Here is a tiny trained network, its code and every weight. The questions are about switching its units off for an input and a class, where a switched-off unit gives its printed mean instead of its output.

import numpy as np


def w(rows, s, z=0):
    codes = np.array(rows[::2]) - 128.0
    scale = np.full(codes.shape[1], s)
    scale[-1] = z or s
    return codes * scale


def f(y):
    return np.maximum(y, 0)


def log_softmax(a):
    a = a - a.max(-1, keepdims=True)
    return a - np.log(np.exp(a).sum(-1, keepdims=True))


def net(x, mask):
    res = np.array(x, float).reshape(1, 5) / 4 @ E
    y = f(res @ A[0][:, :-1].T + A[0][:, -1])
    res = res + np.where(mask, y, B[0][:, -1]) @ B[0][:, :-1]
    return log_softmax(res[-1] @ U[:, :-1].T + U[:, -1])


A, B = {}, {}
E = w([
[60,110,106,148,192,200,56,51,164,65],'x0',
[108,153,240,133,149,132,155,221,99,131],'x1',
[1,77,132,98,108,56,227,161,106,88],'x2',
[122,94,180,138,155,62,152,113,89,179],'x3',
[165,173,100,56,40,102,132,76,101,87],'x4',
],0.0095)
A[0] = w([
[109,104,170,54,91,86,150,176,91,151,145],'neuron 0',
[195,172,120,94,77,120,96,94,118,98,148],'neuron 1',
[28,72,111,99,147,151,168,9,163,122,207],'neuron 2',
[110,131,90,144,113,225,110,92,205,177,228],'neuron 3',
[105,116,152,231,186,125,156,160,90,160,169],'neuron 4',
[147,148,102,53,50,186,50,89,108,149,180],'neuron 5',
[130,91,141,52,62,96,127,169,80,118,137],'neuron 6',
[55,127,71,48,152,1,115,112,147,87,253],'neuron 7',
],0.0089,0.0034)
B[0] = w([
[128,183,205,158,107,146,161,157,138,185,210],'neuron 0',
[87,69,192,93,62,104,12,52,119,185,217],'neuron 1',
[249,14,122,95,167,51,138,212,66,64,244],'neuron 2',
[134,116,104,157,62,124,1,169,153,83,237],'neuron 3',
[121,81,152,143,248,94,109,230,81,149,208],'neuron 4',
[156,71,129,151,74,153,102,8,140,138,238],'neuron 5',
[72,129,126,149,52,107,217,59,92,204,199],'neuron 6',
[207,35,143,150,127,52,217,171,103,85,241],'neuron 7',
],0.0087,0.011)
U = w([
[108,253,78,75,144,181,182,57,171,147,2],'0',
[171,55,76,121,183,68,128,100,116,89,23],'1',
[192,155,81,210,164,196,89,120,170,160,179],'2',
[121,148,169,106,70,129,250,150,107,146,105],'3',
[163,127,124,81,75,154,92,11,99,149,128],'4',
[144,125,191,150,222,145,173,163,93,186,254],'5',
],0.011,0.0035)

Each question gives the input, the list of numbers given to net, and the class t.
The units are the neurons (one row each of A and B). Each row of codes is followed by its name. A weight is (code - 128) times the scale printed after its matrix; where a second scale follows, it is the last column's (A, B and U).
mask holds one flag per neuron, in row order. A switched-off neuron (its flag False) gives its mean, the last column of its row in B, instead of its output. The means were averaged over made-up inputs and are rounded, as every weight is.
A unit's drop is (log p(t) with every unit on - log p(t) with that unit switched off) / (log p(t) with every unit on - log p(t) with every unit switched off).
The circuit of an input: a set's keep is (log p(t) with only the set's units on - log p(t) with every unit switched off) / (log p(t) with every unit on - log p(t) with every unit switched off). Starting from all 8 units, units are removed one at a time, each time the one whose removal leaves the highest keep (on an exact tie, the one counted first), for as long as the keep stays at least 0.8.
circuit, biggest first: the units of the circuit, biggest drop first
top k neurons: the k neurons with the biggest drops, biggest first
drop of u: that unit's drop, to one decimal
input [4,2,-1,-5,-2], class 2: circuit, biggest first -> (neuron 7; neuron 1)
input [-1,-1,1,-8,-6], class 2: circuit, biggest first -> (neuron 2; neuron 7)
input [1,1,6,7,0], class 5: circuit, biggest first -> (neuron 4; neuron 0)
input [-7,-8,1,4,-5], class 3: circuit, biggest first -> (neuron 2)
input [-2,-4,4,4,6], class 3: top 2 neurons -> (neuron 6; neuron 0)
input [-5,3,-3,-1,3], class 4: top 2 neurons -> (neuron 7; neuron 1)
input [1,3,-1,-1,2], class 4: top 2 neurons -> (neuron 4; neuron 2)
input [4,-8,-6,-7,-1], class 4: top 2 neurons -> (neuron 5; neuron 1)
input [2,-1,7,3,7], class 3: top 3 neurons -> (neuron 6; neuron 0; neuron 3)
input [-6,-3,3,6,-1], class 3: drop of neuron 6 -> 0.2
input [5,7,1,2,8], class 3: drop of neuron 5 -> 0.1
input [5,6,-5,-1,-2], class 2: drop of neuron 2 -> 0.2
